Each row has a class, written after it.
[-134  190  118 -135 -216   27  294  150 -159  -78 -191 -390   15  121
 -301 -128  158 -171   70   35 -211  -93   99  249  -41  308  130 -161
   64  -19  -59    9   72 -189   14  291 -109   12  290] -> <32>
[  21  -42  -44   91 -227   30 -288 -181  292  102 -142  192  235  -23
  -24 -395   46  604  202 -122 -575    1  339 -253   16 -100  226  -10
 -148   98  144    1  144  209 -102  -31  -48  641  -59] -> <25>
[-124  390   26  196  120  147  132 -126  259  399 -235  229  128 -204
  175 -258   29 -104  247 -216 -326   -4 -491 -224  199  250  757 -189
 -102 -198  492  -36   76  173  223  -59    9  475 -111] -> <196>
[ -43   35  248   -7  -68 -231  -54   97 -215 -102 -571 -253 -106  -38
 -234  -55  110  -89 -175  112 -226   37 -117    2  102   23 -200   12
  -89   36  -47   13   30   12 -166  301  -55   56  272] -> <148>
[ 161   12  166    2   39 -108  307 -219   43   25   28  -53   45  -35
  -69 -237  120  106   70 -182 -236  176   34  124  -84  175  177 -144
 -279   39  -45  -23   47 -273  -35   86  102   93   99] -> <125>
[ 270 -276 -215  -98   73  218 -310  -62 -208   60  334  586  151   68
 -355  302 -595 -165   61 -415  532  424  180  104 -307 -320 -370  189
 -182  271 -142  -55  -87  209 -307  -25  -48 -301 -137] -> <148>
[ 119  -51  -88 -194  136  234  -12   76  277  107   74  -46  163   51
  130  -47  -48   27  247 -364   21  -80  145   21  121  265  148  -71
  -95  -73   65  -48  -11   35  -61  -42   22   90  -38] -> <2>
[ 119  143 -263 -266 -116 -209 -104 -163  200   13  327   38   24  109
  255   45   36 -247   48 -298  336   -1  -16  124  -47  350  171 -227
  160  213   -8 -443  -60 -159   58  -58  168 -113 -268] -> <148>
[ 394 -355 -236  368   48  -92  268 -192  406  122  399 -412  -35  355
  431  268  268  234  366   56  281  -64  -20 -209 -174  367   86 -171
 -347  -43  242   55  -17   37  211  593 -319   49  139] -> <33>
[   8   89  206  289 -111  392  -49   -4  184  275  351  170  374   -8
 -499 -154  359 -288   45  293  -58 -248    4  -66    8 -314   90 -197
   94  -85 -269  525  137  356  -97  237  380  173  221] -> <151>
[ 206  -93  -59   46  246   61  179 -107  291   57  644   69  116 -196
   41   75  290  122  -45 -204  133   63   62  184  -18    6   35    5
   74  174  -55 -238 -191  -71   10  197  160  160  -86] -> <32>
[ 132  -65   24  204 -105 -201   -9 -104   77 -417  155  361  203 -296
 -113   69 -266   44   88   62 -136  -15  -90 -415  167 -460 -328  -79
   64  154 -377   14  117  -91 -173 -205 -439 -247 -374] -> <61>
[  52 -280  -78  457  272  117  193 -301  215   44   17  -78  -12 -156
   29   45  185  437  236 -160 -192  384 -289   61   10 -124  271    2
 -385   77  -56 -193 -136  -12 -115   68 -582 -173 -172] -> <33>
[ 148  331  263  143 -108 -301  221  133   77   18 -189 -121 -232   56
  107  -33  -85  135  -65   91   62   95 -125  171   60  282 -166 -235
  215 -175  147  120    9   30  104  250  175   48  213] -> <148>
[ 124   68   83   17 -226 -377 -197  118  254   66 -316   37  122   67
   75 -171 -333  -49  186 -142  -38   -5  137 -104  117  408  -93 -191
  148   87  -19  -62   37   61  194 -218  251   19 -147] -> <25>
[-122  -65  249 -384  -55  192  491   22  158  -85 -146  -85  471 -102
 -332  -95 -191 -281 -410 -113 -237 -187  -89   18 -542  119  238 -118
 -246   86  119 -164  -77 -366 -141  106 -209  117   -6] -> <125>
[ 380  221 -499  170  -92 -271  -60  246 -252 -116 -527 -226 -193   -2
  451  -13  197 -243 -223  382  381  267 -184   46   -4  114  231  -60
  223  -59  306 -172 -199   66   -6 -297  249 -102  291] -> <25>
[ -52 -103  219 -214  182    1  364 -529    6  372  269  240   65   98
  -58   87  136   26 -159 -218  234   40 -217  762 -308  418  449   11
 -330  196  -85 -108  101  -16  -29  127  454 -310 -113] -> <118>
[-447 -223  -63  -62  170  297 -138 -311  102  -99  588  365   40   39
 -318 -359  191 -148   10  111 -464 -258   76  -58  -98  121  180  -88
  -18   25   28 -113  356 -240 -345   11  168   97 -281] -> <33>
[  -3   -3 -500 -147   46  660 -411  135  343  -25 -141  553  277  -78
  307  104 -121  335 -251 -430  121 -114  132  -41  329 -120 -425 -148
  -47 -115  135 -150  180  389  -58 -174  129  161 -144] -> <32>
[-152   84   66  -52    2   96 -107  -72 -223  251  353 -233 -123   78
  219  -85   16 -308   50   -2  266  186  -12  351 -113  290  461   25
  -57 -208  168 -107  157   53  195  181  289 -162  243] -> <25>
[  17 -136  -34   46   14 -207 -257  -60  -88  113  108    2 -364   -6
  162   68  -64 -180  203 -270  -90  571 -127   95  -30   31  109   60
 -114 -152   56 -299   37 -241  -17 -389 -104 -546 -126] -> <33>
[ 465 -308  154   56  -82  169   97   96 -118   29 -194  139   31  -21
  -72  266 -240 -246 -135 -143  822 -207  170  148 -347 -413 -268  204
 -141  144   36  307  -74  117 -198 -116  270   14 -246] -> <196>
[  62   35  247  148  -20  -81   27 -123   -7    6 -275 -253   83  -66
 -145 -112  -52  307   84   63 -151  157  -57   56 -109 -141  214  109
 -312   54 -184   91   15  -57   13  201 -216  -58   77] -> <33>
[-479 -456  297  149 -190  326  110   64  -30 -245  -55  -67   33   23
 -114  168  470 -303   10  180 -236 -550 -200 -264  192 -372 -440  -48
  360 -593  104 -190  284  373    2  282  -10   83  362] -> <25>
[ 371  142  -72 -282  339  296  100   78    7   -5    1  345   75  232
   35  116   74  -19 -282  -11  105  392 -295  146  105  174  709 -444
 -379  -58 -110  -86  129  250  215  109  584  174  188] -> <61>
[ 217 -344  -48  616  206   69  322  354  239  -93 -209 -244  -84  209
  169   69 -129  307 -206  183  500  638   16  404 -339  647  -20 -130
 -314  188  151 -303 -280   35  207  164  -32  183  372] -> <32>
[  28  -19   92   49   48  -14 -180   67   11  -17 -182 -146  -78 -115
  264  -32  -17   70   22 -121  126 -124 -161  178  -49   15  -67  -10
  164  146   78 -204   51   34  -98  -45  -89 -109  -10] -> <151>
[ 273  161  -63   -8  -47 -369  223  201  123   47   65  197  247   29
  168  127 -339   20   96 -241  187  -55   47  290 -233  211  -33   39
  358  -66  498  156 -163  -38  302  -92   93 -179  328] -> <25>
[-193  147  149 -345 -135  244  -85  121  -73  225  393 -105 -380  339
  169  -15  105   28  154 -231 -470   11 -233   27  279  -14   69 -172
   -2 -121   24 -401  148 -220  100  -39  -13   79   91] -> <118>
[-109 -234  158 -112   39  143   -7 -206   54   58   55 -123  -66  172
   31   64   79   28  134   62   32 -106   83  -30  232  323  275 -205
 -105   86 -184 -195   90  151  249  208  111   53   47] -> <151>
[ 110  180  175 -145 -195 -108 -362  291  285   69   38   75  277  -14
   63 -235 -361 -149  121 -249 -270 -106  102  -72  112  206  208   33
  139 -182  383   81  211   59   23   67  210  118   -4] -> <148>
[-447  -62 -169  -40  -39  -55  -29 -317   31 -120  246  188  191  143
 -173 -101  160  218 -257  -98   72  213  269  174   52  156  -97   78
    4  -12  -29  -15   32 -155  192  101 -236  533  -12] -> <151>
[ 128   45  396   71 -283 -210   76   68  -49 -347 -408  -16  -47 -193
 -124  -53   20 -169 -102  194  -62 -251  147  -89  -45  -48 -169    0
  273  259  -26   69   10 -211  -39  -50  -45 -229  250] -> <2>
[  -3   26 -141   44   56  141  350  116 -214   99   23  257  291  281
 -237  163  220   41  224   99   48  287 -375  172  335   45   90 -226
   21 -348 -408  209  272  203   49  -68 -367  -16  440] -> <118>
[ 489 -234  374 -295   51  -80  178 -306  132  155 -614  -74   53  -97
 -145  183  125  507  142  236 -415  -69 -451 -370  -58 -215  367  -76
  -58  -65 -221  -43  255  -19  -46  254 -558 -484 -361] -> <33>
[ 127  449  -80  811  -39 -109  -95  -52  191 -184  485  355  -29 -235
  292  -49 -326  214 -233  319   94  478  106  173  108   40  -51 -249
  263  -38  367  302 -175  380  -39 -249  -39  238  462] -> <118>
[ -84 -290 -504  222  103 -112  -78 -344 -330 -159  358  -55  412  -11
   51 -117  122 -221  459 -271 -314  -33  110 -154  587 -324  120  -37
 -417  -23 -134  132  121 -156 -208  -66 -497  -73  188] -> <2>
[ -59  -78  328  284  -95 -269 -587   -9 -128 -209  413 -270  276 -373
 -215  232 -386 -388  -23   37 -202  285  344  220 -394 -269  295  337
 -157  144    6  172  -25  608 -187   45   -4 -344  -73] -> <32>
[ 250 -184  -62  -96 -231 -178   -5  172  -78 -204 -417 -108   15  271
  193  -74  -10 -244 -116 -239  273 -293  -28   36  198   67 -257 -182
  215  191  -61 -354   51   -3  -46  225  442    5   10] -> <2>
[-294 -244   -4 -146   96 -229 -474  -28  290  -57  304  -75  135  228
  144   73 -151  117 -106  -69 -280  147   11  -99   42  287 -152  244
 -194 -183  109 -122   31  136 -254    4 -317  152   87] -> <2>
[ 218  182   -3    4  245  -79  -14  -83  145  -87  -25  409  154 -315
  491  148   31  -73 -190 -291 -135  173 -505 -442  347 -132 -108   15
  370   91  282  -82  -79   92  248 -402 -159 -341 -121] -> <118>
[-297 -240  -58 -182   22  359   74   63  -21  146  104  435   84  104
 -181 -140  213   75 -287   18 -486 -205 -232   42  526 -272  -34   58
  306 -234  114  111   97   26 -319 -257  -37  -18  -68] -> <25>
[ -91  -61  504 -188  159  -45  434  137   43 -205  -50 -340 -163  -11
  298 -188  320  262 -527   50 -715  101 -220  138  398  109  332 -214
  220 -501  465   21  145 -442  201  269 -217  -58  583] -> <118>
[ 435  174 -423 -291 -291  321  107  364  258  212  780  -56  303  -86
 -155  -64  108 -199  439 -184  132 -196  899  249 -264  100  496  -12
  109 -262  125  492  -50    0 -307  -62  205  153  372] -> <125>
[-344  -94 -188  114 -240   46 -327 -103  -75   41  207   92  159 -139
   56  -17  160 -248 -254  -27  226   59   68   20   54 -183 -125  197
   41  193 -211 -174   51   76  -62 -183  -63  -12 -204] -> <32>
[-227  -22  302 -238   87  136  361  139 -144  -26    9 -137   35  -26
 -325   26  -37 -216  -83 -119 -263  -35   73  120  -31  216 -223  -85
   10  -47  -21  -82   16 -105  119  149  154  150    5] -> <151>
[ 121  264 -324  -46  -54  -99   96 -174  129   37  638   82  166    2
  362   98 -217 -401   85 -268  656 -170  -85   27   87  164  -84 -110
  178  -94   -4 -143  -40  187  -16  185  480   82 -234] -> <151>
[ -47  160  131  -19  -66 -178 -180  -82 -127  173 -405 -211    2   30
 -180 -162  236 -102  -71  -47 -115  -97   23  290   92   27   39  -48
   38   85  -63  200   17  -18  -18  115  101  -28   87] -> <2>
[ 334  227  -81  -84 -222 -493  303  105 -340 -142 -870 -349  104  -44
  162   53   40 -193  638   18  -85  -43  -13 -148   76  209  419 -138
   54 -361  175  147  116  137  106 -268 -124 -162  431] -> <148>
[  89  604   77 -203 -277 -257  234  126   43  -35 -249 -269  157   76
   61 -173 -146  -43 -114  -96 -118  188   18  150  -75  514  116 -300
  220 -120   88   68   59   60  236  257  167  -21  177] -> <25>
[ 239 -107 -704 -268  -51 -167 -384  -58  -60   -3  -56  269  151  -55
  302  -11  -93 -204 -193 -247  157   78  220 -236   86 -148 -157 -190
  143  -23  144  -54   24  -15 -297 -337   43  -97  -85] -> <151>
[ 233  203  164 -359   89   57  133  -43   41 -123  417 -370  381  133
  -39   92    0  158 -247  217  -53  -65  -14  137  109   -1  -81 -256
  135 -538  -23  347  186   30 -203  385 -405  220  385] -> <32>
[ 571  208 -142 -109   12   96 -120   78  -73    9 -346  446  -85 -139
  405  142   58  -27 -144 -264  452   77 -134  -97  314 -284   84 -164
   44   88   89   26   85  153  164 -254  464   10 -118] -> <148>
[ -85  198  412   50  -69  -79  228   60 -217 -281 -196 -250 -111   14
   34  -72 -205 -233  -76  -81   41    9  -87   15 -123  186 -220 -162
   51  157   45 -119   39    9  133  222  187  -36   90] -> <148>
[-434 -229 -231 -133    2  -19 -270   -4 -190  -30  722   30  -17  647
 -335  -46 -316 -304  -98  191  -52 -124  240 -103  497 -105 -307 -348
 -119   -2 -613  326  -17   70 -195  206  338 -308  148] -> <148>
[-356  -22 -281 -157 -318  -32 -420  327 -229  -52 -194 -229   24  433
  181   91   97   25 -148 -153 -170  136  -49 -304  208 -348 -535  242
    1   89  -14  -30  -67 -241  350 -174 -557 -273  160] -> <148>
[ -14  117  -77 -265   53  217  156  -42 -210  158 -141 -192 -109  165
 -158 -109   84 -105  -45  -23  167  -47  241  283   30  379  -39 -131
 -137  119  -73  -13  -37 -238  152  145  292   83  158] -> <118>
[ 256  364   97  -68   63 -173  120   70  352   11   79  -63  291 -163
  260 -123  -77  -77  220 -326  129   68 -202  148   72  551  361 -104
  130  -14   48 -184   48   96  163   53  159   90  -85] -> <61>
[-271 -459  309  138  -31  144  463 -316  380 -287  305  216  101    0
   29    2  239  481 -143  -10  -93 -412  -31   80 -287  -28 -721  214
   38   43  181 -465    6 -406   92  215  -14   -6  126] -> <25>
[-315  379  -55  -42  -80  -47 -177  186 -197   -8    0  -42  -68  106
 -231   95  -44  -86 -252  255 -393  252  -56   -8  157   88 -284  -57
  123  187 -116   59  -99   30  321 -317 -187   59 -359] -> <61>
[  47  -63  102 -151   18  -25  160   24  -69  -55  -47 -105   74  -16
  -90 -116  164  -43   35 -124 -178   50   26   73   67  157   23  -71
  -93   69 -111 -191   65 -157   16  108  112   42  166] -> <25>
[ -86  192 -546 -242  -21  261  397   31 -389  241  -71 -461  166  185
  358 -186   29   85   70  140 -157   99 -382 -274   51  108 -203  -52
  -76 -292   88 -332   75 -200  -11  165 -376 -138  124] -> <25>
[ 222 -194 -246  -86 -264  -65 -609   18 -100  -15 -711  273  -36  -29
  277  107  119  -29 -161 -371   39  220 -160 -225  262 -262   75  135
 -189  246  177 -246  165  112  -92 -157 -297  -96  -82] -> <148>
[ 236 -295  -23  -41   -1   49 -185  -33 -152 -163 -101  297 -117   -9
  -22  145 -125  145  -38 -272  117   16  129  -81  478 -594 -314    3
  -89  180 -270  141  -25   46 -257 -340  -47  -80 -357] -> <148>
[  82  242  -54  309  117 -207   98 -337 -131 -127 -187  -72 -214 -133
  370  -11   93  -45    3  320   33 -149 -391 -233  -49  -24  316 -306
   85  -18  178  106  114  221  -26  266   31 -276  229] -> <33>
[ -88    4  371  -86    4  -91  148  111  132 -222  -54  -33   47 -277
 -104 -138 -156  185 -321   71 -450  -17  103  115   97  122 -173   35
  236 -240  198   -9   72 -230    0  141 -121  -33  117] -> <125>
[  65 -173 -258 -109   71  196  138  -21  298  146  342  179  107   46
  360  107  -88  175 -155 -245  146  164  166 -452   95 -111 -135   83
  -54 -215  252  -31 -237   41  168 -161   -1  302  -98] -> <196>
[  30  179  402   30  -39  154  -53   17  -72  102 -277  -87  -91 -199
 -120  -63  -81 -195 -201   63   65   58 -100  279    5   49   87  -33
  -34 -117   59  122  131   51    6  164  265 -169   53] -> <151>
[-234  186 -407 -155  -50  119   72 -538 -153  226  501   37   86  -65
  -35   80   96 -162  194 -176  128   99   98 -264 -234 -177 -268 -110
 -290  132 -422 -207 -155  -14  -34  -95  -75  -50  -81] -> <125>
[ -15   26  119  -66 -117 -109   43   31   -5   27 -223  -64  -24  175
   47 -100    1 -117 -312   54  242  -35  -27  207   79  272  -31 -121
    6  -22 -103   71   50   -4   55   95  314   26  162] -> <125>
[  -5   36  108  454   55 -116 -112  -46  154 -160  255   80   67 -212
   95 -128 -313  -31 -160 -178   55  330   58   30   26  112 -303   28
  164  249  113  -77  -95   78   76   -4   -1  -38 -403] -> <196>
[ -91 -165 -551 -242 -100    8  208 -300  140  305  124  341  394  235
 -221 -133   53  -30  251 -388 -171  167 -146  -18 -200  138  732  -86
 -348   42  118 -225   -6 -365  -60   -6 -545  106  -76] -> <61>
[-207   71 -211 -137 -338 -285   26 -208 -385   13   51 -405    7  164
  368  144  142 -103  -20  -19  241   59  118 -310  -59 -200 -400   77
 -144  150 -247   29 -107 -149  158 -238 -407  -25  239] -> <151>
[ -40  191  203   42 -186 -308  209   87   30   22 -166  -92  -71  -82
  -66  -54   -8   82  133 -106 -245  188   26  147  -51  222  142  -24
   45 -186  126   73   72  -68  148  149 -104   -2  204] -> <25>
[ 111 -352  168 -185  103  474 -199  472  341   33 -211  462  130 -156
  -80  470  100  165 -572  163   91 -228   30   80  195 -207 -337  200
  526  -91  175   50  -61  235  279   32   14 -502  160] -> <2>
[ 444  235  -28 -116 -207 -140 -167   25  299  113 -226 -180    2   23
  106  -48 -141   77  180 -172  303   36  394  220 -143  401  360 -205
   25 -130  179  162   72  106  150  298  300   51   50] -> <151>
[  10 -176  119  237  135  -19   -1  -52  -71  -34  -66  255  -19 -221
 -322 -128  131  157   94    7 -253  299  302  320 -194  -34  312  251
 -227  -67  125  285   99  112 -283 -229  161  113    7] -> <196>
[ 222   29  -30 -131  -46 -313 -393 -191 -209  -10 -325  303 -282 -167
  223  178  307 -109 -118 -102  -62  119 -180 -265  427 -331 -231   32
  342  -13   83 -273   13    8  163 -318  104 -139   39] -> <196>
[ 288  148 -306 -131 -101 -182   62   33   35 -208  302  -83  216  302
  261    1 -102   21  -57 -192 -288  175   65    2  104  168  -59 -157
   81   15  269  -76  -18 -162  182 -107   70 -130  -75] -> <33>
[ -69  211  191   -6   -6   64   77   73   55  -36 -212 -372   82  -67
 -117  -89 -225   46  120  -61  -41   -3   -6  120   49  296 -252  -57
   53  -52 -185  -55   -9   71    6  312  -55 -277   81] -> <32>
